Here is a tiny trained network, its code and every weight. The questions are about switching its units off for an input and a class, where a switched-off unit gives its printed mean instead of its output.

import numpy as np


def w(rows, s, z=0):
    codes = np.array(rows[::2]) - 128.0
    scale = np.full(codes.shape[1], s)
    scale[-1] = z or s
    return codes * scale


def norm(h):
    return h / np.sqrt((h * h).mean(-1, keepdims=True) + 1e-5)


def f(y):
    return np.maximum(y, 0)


def log_softmax(a):
    a = a - a.max(-1, keepdims=True)
    return a - np.log(np.exp(a).sum(-1, keepdims=True))


def net(x, mask):
    res = np.array(x, float).reshape(1, 3) / 4 @ E
    u = 0
    for l in range(3):
        y = f(norm(res) @ A[l][:, :-1].T + A[l][:, -1])
        res = res + np.where(mask[u : u + 6], y, B[l][:, -1]) @ B[l][:, :-1]
        u += 6
    return log_softmax(norm(res)[-1] @ U[:, :-1].T + U[:, -1])


A, B = {}, {}
E = w([
[66,11,80,112,149,177,198,156,87,73,125],'x0',
[147,71,136,166,166,102,185,254,72,106,143],'x1',
[219,53,46,136,104,83,113,141,118,174,22],'x2',
],0.0049)
A[0] = w([
[70,97,118,111,179,196,168,149,123,86,117,6],'0.n1',
[175,180,145,101,80,147,2,93,212,185,136,139],'0.n2',
[124,75,79,80,89,160,120,100,102,90,101,169],'0.n3',
[169,52,91,129,179,147,156,169,93,132,85,158],'0.n4',
[50,103,117,76,136,207,166,81,111,16,158,56],'0.n5',
[111,96,119,115,89,163,125,98,139,125,75,14],'0.n6',
],0.0045,0.0023)
B[0] = w([
[175,167,151,204,99,121,78,154,218,183,102,172],'0.n1',
[195,119,188,242,69,190,95,66,90,242,17,255],'0.n2',
[35,137,212,132,102,156,67,57,3,236,80,193],'0.n3',
[151,177,109,99,54,57,103,24,79,89,196,206],'0.n4',
[99,113,136,162,112,53,159,215,252,94,103,209],'0.n5',
[150,96,92,155,58,20,174,97,159,34,150,152],'0.n6',
],0.0038,0.0061)
A[1] = w([
[128,107,85,140,88,175,117,78,83,166,84,189],'1.n1',
[74,72,75,122,163,92,138,125,112,119,89,33],'1.n2',
[174,71,60,122,133,90,134,161,61,124,118,13],'1.n3',
[146,188,116,70,155,166,88,35,167,131,168,137],'1.n4',
[122,133,85,66,103,159,81,94,170,140,54,195],'1.n5',
[137,73,99,3,170,175,114,94,87,155,146,1],'1.n6',
],0.0049,0.00098)
B[1] = w([
[69,148,115,156,249,164,203,162,100,156,133,254],'1.n1',
[109,137,188,204,79,116,146,66,124,101,118,165],'1.n2',
[153,217,109,57,107,139,79,109,118,109,148,191],'1.n3',
[151,83,85,144,117,3,108,153,93,151,91,184],'1.n4',
[164,85,173,177,71,93,139,188,125,183,207,219],'1.n5',
[82,113,105,156,131,174,210,86,46,127,44,140],'1.n6',
],0.0062,0.005)
A[2] = w([
[219,181,122,143,169,120,63,114,129,239,116,73],'2.n1',
[148,167,176,105,215,163,162,167,218,49,176,165],'2.n2',
[109,64,193,189,90,205,184,108,92,135,158,247],'2.n3',
[199,179,118,54,113,113,102,160,77,21,182,158],'2.n4',
[25,124,169,63,177,96,94,130,253,71,164,152],'2.n5',
[109,149,129,103,85,169,132,43,63,188,43,161],'2.n6',
],0.0047,0.0012)
B[2] = w([
[123,130,167,196,101,152,99,195,204,198,181,253],'2.n1',
[109,130,68,131,180,245,115,87,124,170,2,168],'2.n2',
[170,148,71,57,114,74,1,92,186,80,171,214],'2.n3',
[160,112,94,5,74,21,128,32,163,189,214,167],'2.n4',
[148,63,104,138,132,163,169,165,95,94,84,184],'2.n5',
[164,159,218,152,179,182,204,182,88,62,59,240],'2.n6',
],0.0057,0.0066)
U = w([
[120,114,79,86,165,147,95,136,138,106,187,93],'0',
[80,58,149,161,66,81,100,108,182,78,123,134],'1',
[125,169,139,61,199,203,106,131,143,153,147,96],'2',
[81,91,101,143,170,252,159,196,193,68,92,140],'3',
[184,132,97,49,80,56,125,126,126,157,222,152],'4',
[166,162,209,223,130,159,93,148,151,222,116,159],'5',
[138,95,131,126,157,168,101,111,134,125,172,1],'6',
[143,125,138,139,126,126,168,84,29,77,83,136],'7',
],0.011,0.0061)

Each question gives the input, the list of numbers given to net, and the class t.
The units are the neurons (one row each of A and B). Each row of codes is followed by its name. A weight is (code - 128) times the scale printed after its matrix; where a second scale follows, it is the last column's (A, B and U).
mask holds one flag per neuron, layer by layer. A switched-off neuron (its flag False) gives its mean, the last column of its row in B, instead of its output. The means were averaged over made-up inputs and are rounded, as every weight is.
A unit's drop is (log p(t) with every unit on - log p(t) with that unit switched off) / (log p(t) with every unit on - log p(t) with every unit switched off).
most important unit: the unit with the biggest drop
k most important neurons: the k neurons with the biggest drops, biggest first
k most important neurons of layer l: the k neurons of layer l with the biggest drops, biggest first
input [5,-1,2], class 7: most important unit => 2.n1
input [5,8,-3], class 4: 3 most important neurons => (0.n4 1.n1 2.n4)
input [6,-6,-6], class 3: 2 most important neurons => (0.n5 0.n2)
input [6,5,-2], class 1: 2 most important neurons of layer 0 => (0.n5 0.n1)
input [8,0,-3], class 1: 2 most important neurons of layer 1 => (1.n1 1.n2)
input [4,1,-2], class 3: 2 most important neurons => (0.n5 0.n2)
input [2,2,-1], class 1: 3 most important neurons => (1.n1 0.n4 2.n6)
input [7,8,-1], class 4: 2 most important neurons of layer 1 => (1.n3 1.n1)
input [-4,7,-5], class 2: 2 most important neurons of layer 0 => (0.n2 0.n4)
input [5,0,1], class 1: 4 most important neurons => (0.n5 0.n1 0.n2 2.n3)
input [-4,5,3], class 4: 2 most important neurons => (0.n2 2.n4)
input [5,-8,-6], class 1: 2 most important neurons => (1.n1 1.n4)
input [7,-6,3], class 1: 3 most important neurons of layer 0 => (0.n5 0.n6 0.n2)
input [6,5,-1], class 4: most important unit => 0.n4
input [-1,3,6], class 4: 4 most important neurons => (0.n2 1.n3 2.n4 0.n4)
input [8,7,2], class 4: 2 most important neurons of layer 0 => (0.n2 0.n4)
input [-6,7,3], class 4: 2 most important neurons => (0.n2 2.n4)
input [4,-7,-8], class 3: 2 most important neurons => (0.n5 2.n5)
input [5,-6,-3], class 1: 3 most important neurons => (1.n1 0.n3 2.n6)
input [8,-3,2], class 1: most important unit => 0.n5
input [7,4,-2], class 1: 2 most important neurons of layer 1 => (1.n1 1.n2)
input [2,-5,-8], class 3: 2 most important neurons => (0.n5 2.n5)
input [4,6,7], class 7: 2 most important neurons of layer 0 => (0.n5 0.n3)
input [6,-2,3], class 7: 2 most important neurons of layer 0 => (0.n3 0.n4)
